Below is a small trained network, with its code and all its weights. Each question gives an input and a target symbol and asks what happens when units are switched off, that is, made to give their printed mean instead of their output.

import numpy as np


def w(rows, s, z=0):
    codes = np.array(rows[::2]) - 128.0
    scale = np.full(codes.shape[1], s)
    scale[-1] = z or s
    return codes * scale


def f(y):
    return np.maximum(y, 0)


def softmax(a):
    e = np.exp(a - a.max(-1, keepdims=True))
    return e / e.sum(-1, keepdims=True)


def log_softmax(a):
    a = a - a.max(-1, keepdims=True)
    return a - np.log(np.exp(a).sum(-1, keepdims=True))


def net(x, mask):
    ids = ['βλμξπψω'.index(c) for c in x.split()]
    T = len(ids)
    res = E[ids] + P[:T]
    r = res
    for j in range(2):
        rows = slice(3 * j, 3 * j + 3)
        q, k, v = (r @ M[0][rows].T for M in (Q, K, V))
        z = softmax(np.where(np.tri(T) > 0, q @ k.T / 3**0.5, -1e9)) @ v
        o = O[0][rows]
        res = res + np.where(mask[j], z, o[:, -1]) @ o[:, :-1]
    y = f(res @ A[0][:, :-1].T + A[0][:, -1])
    res = res + np.where(mask[2:26], y, B[0][:, -1]) @ B[0][:, :-1]
    return log_softmax(res[-1] @ U[:, :-1].T + U[:, -1])


Q, K, V, O, A, B = {}, {}, {}, {}, {}, {}
E = w([
[119,90,135],'β',
[128,128,191],'λ',
[93,97,97],'μ',
[136,186,245],'ξ',
[166,104,138],'π',
[198,254,127],'ψ',
[56,238,107],'ω',
],0.011)
P = w([
[125,68,6],'0',
[134,106,74],'1',
[124,126,109],'2',
[114,132,137],'3',
[103,144,156],'4',
[99,150,173],'5',
[91,159,182],'6',
[76,159,197],'7',
[79,167,204],'8',
[70,167,209],'9',
[65,173,214],'10',
],0.0024)
Q[0] = w([
[153,59,138],'H0',
[253,91,154],'H0',
[189,208,47],'H0',
[80,79,96],'H1',
[109,64,205],'H1',
[75,63,113],'H1',
],0.035)
K[0] = w([
[163,105,189],'H0',
[172,3,146],'H0',
[12,72,114],'H0',
[56,86,130],'H1',
[131,33,155],'H1',
[53,65,134],'H1',
],0.035)
V[0] = w([
[204,190,76],'H0',
[173,179,108],'H0',
[33,53,180],'H0',
[218,70,126],'H1',
[254,28,154],'H1',
[155,100,165],'H1',
],0.0055)
O[0] = w([
[80,178,134,227],'H0',
[85,170,127,204],'H0',
[200,61,109,6],'H0',
[67,102,217,120],'H1',
[70,111,254,101],'H1',
[129,133,179,119],'H1',
],0.0063,0.0019)
A[0] = w([
[85,128,141,122],'N0',
[70,109,117,124],'N1',
[132,112,137,124],'N2',
[128,79,92,138],'N3',
[139,156,133,161],'N4',
[187,104,195,92],'N5',
[137,94,139,147],'N6',
[125,127,129,112],'N7',
[94,129,139,119],'N8',
[100,49,123,127],'N9',
[154,6,36,90],'N10',
[137,131,159,106],'N11',
[145,53,73,103],'N12',
[128,21,52,146],'N13',
[140,37,174,132],'N14',
[130,126,126,119],'N15',
[133,136,45,1],'N16',
[102,118,128,149],'N17',
[137,92,111,107],'N18',
[113,140,110,94],'N19',
[109,124,162,99],'N20',
[145,110,147,152],'N21',
[107,137,132,124],'N22',
[191,45,60,123],'N23',
],0.016,0.0063)
B[0] = w([
[161,123,121,204],'N0',
[134,171,138,187],'N1',
[142,119,130,142],'N2',
[114,141,78,149],'N3',
[154,151,132,255],'N4',
[43,182,132,199],'N5',
[141,91,142,173],'N6',
[125,127,128,128],'N7',
[155,123,123,186],'N8',
[95,172,95,169],'N9',
[104,152,254,154],'N10',
[98,133,128,165],'N11',
[118,147,200,143],'N12',
[90,139,16,171],'N13',
[197,47,148,224],'N14',
[130,122,126,128],'N15',
[39,40,132,156],'N16',
[143,143,134,184],'N17',
[144,126,159,133],'N18',
[127,106,140,152],'N19',
[120,134,101,177],'N20',
[122,102,152,180],'N21',
[146,125,124,177],'N22',
[193,94,48,152],'N23',
],0.055,0.0034)
U = w([
[180,70,28,80],'β',
[141,93,253,158],'λ',
[94,156,51,67],'μ',
[67,176,190,70],'ξ',
[120,134,125,3],'π',
[196,193,140,237],'ψ',
[82,116,117,112],'ω',
],0.0076,0.0038)

Each question gives the input, a string of symbols that net reads in full, and the target symbol t.
The units are the heads (3 rows each of Q, K, V and O) and the neurons (one row each of A and B). Each row of codes is followed by its name. A weight is (code - 128) times the scale printed after its matrix; where a second scale follows, it is the last column's (O, A, B and U).
mask holds one flag per unit, heads first, then neurons. A switched-off unit (its flag False) gives its mean, the last column of its rows in O or B, instead of its output. The means were averaged over made-up inputs and are rounded, as every weight is.
A unit's drop is (log p(t) with every unit on - log p(t) with that unit switched off) / (log p(t) with every unit on - log p(t) with every unit switched off).
The circuit of an input: a set's keep is (log p(t) with only the set's units on - log p(t) with every unit switched off) / (log p(t) with every unit on - log p(t) with every unit switched off). Starting from the 12 units with the biggest drops (on a tie, the unit counted first), units are removed one at a time, each time the one whose removal leaves the highest keep (on an exact tie, the one counted first), for as long as the keep stays at least 0.8.
circuit, biggest first: the units of the circuit, biggest drop first
unit that matters most: the unit with the biggest drop
top k neurons: the k neurons with the biggest drops, biggest first
heads that matter: for each layer, one digit per head in row order, 1 if its drop is at least 0.15 and else 0, layers parted by /
drop when u is switched off: that unit's drop, to one decimal
input π ξ ψ π π π ω μ π, target λ: heads that matter -> 01
input π λ λ π μ ψ ξ π, target λ: unit that matters most -> H1
input ψ ξ λ μ ω, target ψ: heads that matter -> 00
input π π ξ β ξ λ π ξ λ, target λ: heads that matter -> 11
input β μ π π λ β π β μ μ, target μ: top 3 neurons -> N13, N9, N3
input μ μ ξ β ψ ψ ψ β μ π, target β: top 3 neurons -> N23, N14, N10
input π μ ω μ π π ω λ ω, target ω: top 2 neurons -> N16, N14
input β λ β λ, target λ: circuit, biggest first -> N14, H0, N13
input ω ψ μ π μ π ξ ξ π μ ξ, target ψ: heads that matter -> 10
input λ λ ξ β π β, target β: heads that matter -> 10
input λ π π β β, target β: top 4 neurons -> N14, N13, N5, N10
input λ ψ β ψ π, target β: drop when N14 is switched off -> 0.4
input λ ξ μ ξ, target ξ: drop when N14 is switched off -> 0.1
input μ π ξ ξ ξ π ψ π ψ λ, target ψ: top neuron -> N0
input π μ μ, target μ: drop when N23 is switched off -> 1.0
